Below are the code and all the weights of a small trained network. Each question names an input and a target symbol and asks about switching units off, where a switched-off unit gives its printed mean instead of its output.

import numpy as np


def w(rows, s, z=0):
    codes = np.array(rows[::2]) - 128.0
    scale = np.full(codes.shape[1], s)
    scale[-1] = z or s
    return codes * scale


def f(y):
    return np.maximum(y, 0)


def softmax(a):
    e = np.exp(a - a.max(-1, keepdims=True))
    return e / e.sum(-1, keepdims=True)


def log_softmax(a):
    a = a - a.max(-1, keepdims=True)
    return a - np.log(np.exp(a).sum(-1, keepdims=True))


def net(x, mask):
    ids = ['ΞΦαβδηπ'.index(c) for c in x.split()]
    T = len(ids)
    res = E[ids] + P[:T]
    r = res
    for j in range(3):
        rows = slice(2 * j, 2 * j + 2)
        q, k, v = (r @ M[0][rows].T for M in (Q, K, V))
        z = softmax(np.where(np.tri(T) > 0, q @ k.T / 2**0.5, -1e9)) @ v
        o = O[0][rows]
        res = res + np.where(mask[j], z, o[:, -1]) @ o[:, :-1]
    y = f(res @ A[0][:, :-1].T + A[0][:, -1])
    res = res + np.where(mask[3:7], y, B[0][:, -1]) @ B[0][:, :-1]
    return log_softmax(res[-1] @ U[:, :-1].T + U[:, -1])


Q, K, V, O, A, B = {}, {}, {}, {}, {}, {}
E = w([
[122,161,124,126,175,97,191],'Ξ',
[112,148,28,86,139,140,98],'Φ',
[134,67,118,17,151,173,104],'α',
[170,118,56,84,245,144,129],'β',
[32,84,162,67,118,89,143],'δ',
[90,109,255,52,98,190,205],'η',
[178,178,174,145,133,220,51],'π',
],0.0093)
P = w([
[146,135,135,154,55,81,117],'0',
[107,121,71,67,202,204,163],'1',
[80,126,124,76,226,197,165],'2',
[109,132,136,63,209,199,140],'3',
[113,141,193,62,192,188,122],'4',
[97,143,208,17,188,173,99],'5',
[105,144,237,2,206,168,102],'6',
],0.0074)
Q[0] = w([
[77,170,211,36,220,211,109],'head 1',
[97,127,192,173,45,100,124],'head 1',
[183,108,119,205,51,84,98],'head 2',
[220,124,134,202,2,129,123],'head 2',
[70,114,160,11,181,232,75],'head 3',
[123,143,61,187,101,68,197],'head 3',
],0.0082)
K[0] = w([
[115,122,133,179,12,22,74],'head 1',
[238,181,75,121,171,180,160],'head 1',
[65,77,28,130,102,70,203],'head 2',
[97,100,21,168,105,78,165],'head 2',
[195,117,118,190,38,3,119],'head 3',
[26,169,135,118,240,169,184],'head 3',
],0.0073)
V[0] = w([
[104,218,48,219,94,40,141],'head 1',
[255,136,15,142,169,193,46],'head 1',
[196,219,129,188,130,146,49],'head 2',
[86,105,8,126,227,43,66],'head 2',
[79,9,46,113,103,110,53],'head 3',
[83,100,187,145,18,103,60],'head 3',
],0.0075)
O[0] = w([
[112,255,152,51,165,82,138,70],'head 1',
[191,96,172,25,215,191,120,15],'head 1',
[65,174,212,152,204,197,58,50],'head 2',
[89,118,156,126,138,6,66,2],'head 2',
[221,131,184,132,191,104,200,120],'head 3',
[87,170,130,225,190,125,236,186],'head 3',
],0.0087,0.0041)
A[0] = w([
[87,116,81,240,91,146,114,33],'neuron 1',
[108,254,132,89,140,80,57,2],'neuron 2',
[137,153,116,148,141,180,106,163],'neuron 3',
[71,99,104,164,27,193,81,47],'neuron 4',
],0.0067,0.00036)
B[0] = w([
[141,89,219,88,252,54,79,254],'neuron 1',
[176,254,128,95,119,167,188,187],'neuron 2',
[66,88,135,157,114,126,112,180],'neuron 3',
[79,71,10,13,203,92,156,246],'neuron 4',
],0.0055,0.005)
U = w([
[121,223,153,226,105,82,198,134],'Ξ',
[87,252,66,59,23,138,102,124],'Φ',
[221,60,150,93,74,116,54,207],'α',
[193,156,169,53,234,70,142,3],'β',
[67,58,131,151,125,47,117,198],'δ',
[207,65,72,178,78,199,212,136],'η',
[37,152,186,168,178,230,91,91],'π',
],0.0048,0.0028)

Each question gives the input, a string of symbols that net reads in full, and the target symbol t.
The units are the heads (2 rows each of Q, K, V and O) and the neurons (one row each of A and B). Each row of codes is followed by its name. A weight is (code - 128) times the scale printed after its matrix; where a second scale follows, it is the last column's (O, A, B and U).
mask holds one flag per unit, heads first, then neurons. A switched-off unit (its flag False) gives its mean, the last column of its rows in O or B, instead of its output. The means were averaged over made-up inputs and are rounded, as every weight is.
A unit's drop is (log p(t) with every unit on - log p(t) with that unit switched off) / (log p(t) with every unit on - log p(t) with every unit switched off).
unit that matters most: the unit with the biggest drop
k most important neurons: the k neurons with the biggest drops, biggest first
heads that matter: for each layer, one digit per head in row order, 1 if its drop is at least 0.15 and else 0, layers parted by /
drop when u is switched off: that unit's drop, to one decimal
input π δ η, target π: unit that matters most -> head 2
input Ξ Φ δ δ Ξ η β, target η: heads that matter -> 010
input Φ Φ δ, target β: heads that matter -> 101
input δ π π α π, target Ξ: heads that matter -> 101
input η δ α, target δ: 3 most important neurons -> (neuron 1; neuron 4; neuron 2)
input δ α Φ Ξ η α α, target η: heads that matter -> 011
input Ξ β Ξ δ, target Φ: 2 most important neurons -> (neuron 1; neuron 2)
input Φ β Φ, target β: heads that matter -> 111
input η Ξ δ π, target δ: 2 most important neurons -> (neuron 4; neuron 1)
input π Φ Ξ, target π: heads that matter -> 010
input α β Ξ η α, target η: heads that matter -> 110
input Ξ δ δ β Ξ β, target Φ: 2 most important neurons -> (neuron 1; neuron 2)
input Ξ π α Ξ Φ α, target Φ: 2 most important neurons -> (neuron 1; neuron 2)
input π δ Φ Φ β Ξ, target π: most important neuron -> (neuron 4)
input Ξ δ π, target Φ: 2 most important neurons -> (neuron 2; neuron 1)
input δ Ξ δ δ α δ β, target Ξ: drop when head 3 is switched off -> 0.3
input β δ Ξ δ η Φ, target η: drop when head 2 is switched off -> 0.7
input Ξ π α, target Φ: drop when head 3 is switched off -> 0.4
input β δ β, target α: drop when head 1 is switched off -> 0.1
input π π η Φ, target π: most important neuron -> (neuron 3)
